Here is a tiny trained network, its code and every weight. The questions are about switching its units off for an input and a class, where a switched-off unit gives its printed mean instead of its output.

import numpy as np


def w(rows, s, z=0):
    codes = np.array(rows[::2]) - 128.0
    scale = np.full(codes.shape[1], s)
    scale[-1] = z or s
    return codes * scale


def norm(h):
    return h / np.sqrt((h * h).mean(-1, keepdims=True) + 1e-5)


def f(y):
    return np.maximum(y, 0)


def log_softmax(a):
    a = a - a.max(-1, keepdims=True)
    return a - np.log(np.exp(a).sum(-1, keepdims=True))


def net(x, mask):
    res = np.array(x, float).reshape(1, 3) / 4 @ E
    u = 0
    for l in range(2):
        y = f(norm(res) @ A[l][:, :-1].T + A[l][:, -1])
        res = res + np.where(mask[u : u + 5], y, B[l][:, -1]) @ B[l][:, :-1]
        u += 5
    return log_softmax(norm(res)[-1] @ U[:, :-1].T + U[:, -1])


A, B = {}, {}
E = w([
[23,202,28,69,21,160],'x0',
[54,134,115,202,113,1],'x1',
[134,131,111,129,149,114],'x2',
],0.008)
A[0] = w([
[150,149,82,24,137,247,50],'0.n0',
[130,113,112,113,167,141,5],'0.n1',
[179,163,180,197,156,109,68],'0.n2',
[202,105,138,64,183,201,36],'0.n3',
[159,188,85,64,95,161,34],'0.n4',
],0.013,0.0024)
B[0] = w([
[159,76,47,13,202,116,244],'0.n0',
[191,104,151,149,141,125,137],'0.n1',
[97,68,133,84,107,168,204],'0.n2',
[176,248,143,181,57,126,222],'0.n3',
[94,102,88,114,179,199,194],'0.n4',
],0.015,0.011)
A[1] = w([
[55,144,93,178,126,67,6],'1.n0',
[66,244,15,123,107,157,124],'1.n1',
[133,147,133,137,87,152,4],'1.n2',
[51,2,145,154,117,96,185],'1.n3',
[237,216,93,55,96,190,236],'1.n4',
],0.013,0.0028)
B[1] = w([
[66,92,131,80,74,221,175],'1.n0',
[192,222,173,123,51,61,217],'1.n1',
[83,104,152,130,154,156,138],'1.n2',
[233,157,123,151,223,55,227],'1.n3',
[10,39,220,230,113,148,252],'1.n4',
],0.013,0.014)
U = w([
[100,74,247,231,119,204,207],'0',
[141,240,129,98,29,63,192],'1',
[223,112,157,187,224,54,214],'2',
[125,143,92,179,129,144,3],'3',
[117,117,100,164,147,126,5],'4',
[47,76,72,27,160,226,167],'5',
],0.014,0.005)

Each question gives the input, the list of numbers given to net, and the class t.
The units are the neurons (one row each of A and B). Each row of codes is followed by its name. A weight is (code - 128) times the scale printed after its matrix; where a second scale follows, it is the last column's (A, B and U).
mask holds one flag per neuron, layer by layer. A switched-off neuron (its flag False) gives its mean, the last column of its row in B, instead of its output. The means were averaged over made-up inputs and are rounded, as every weight is.
A unit's drop is (log p(t) with every unit on - log p(t) with that unit switched off) / (log p(t) with every unit on - log p(t) with every unit switched off).
The circuit of an input: a set's keep is (log p(t) with only the set's units on - log p(t) with every unit switched off) / (log p(t) with every unit on - log p(t) with every unit switched off). Starting from all 10 units, units are removed one at a time, each time the one whose removal leaves the highest keep (on an exact tie, the one counted first), for as long as the keep stays at least 0.8.
units of the circuit, in order: the units of the circuit, biggest drop first
unit that matters most: the unit with the biggest drop
k most important neurons: the k neurons with the biggest drops, biggest first
drop of u: that unit's drop, to one decimal
input [2,2,-7], class 1: unit that matters most : 0.n2
input [2,7,7], class 1: units of the circuit, in order : (1.n4; 0.n0)
input [3,1,5], class 1: units of the circuit, in order : (0.n0; 1.n1; 0.n3; 1.n4)
input [1,3,8], class 1: 3 most important neurons : (0.n2; 0.n0; 1.n4)
input [1,6,3], class 1: units of the circuit, in order : (1.n4; 0.n0)
input [2,7,-6], class 1: 2 most important neurons : (1.n4; 0.n2)
input [0,2,-5], class 2: 2 most important neurons : (1.n3; 0.n3)
input [2,3,-8], class 1: 2 most important neurons : (0.n2; 1.n4)
input [2,8,7], class 1: 2 most important neurons : (1.n4; 1.n0)
input [-7,0,5], class 0: 2 most important neurons : (0.n3; 1.n3)
input [-8,0,3], class 0: drop of 1.n3 : 0.4
input [-8,0,-2], class 0: drop of 0.n3 : 0.9
input [2,7,0], class 1: drop of 0.n2 : 0.2
input [-5,-6,4], class 0: units of the circuit, in order : (1.n4)
input [-7,-1,4], class 0: drop of 1.n3 : 0.0
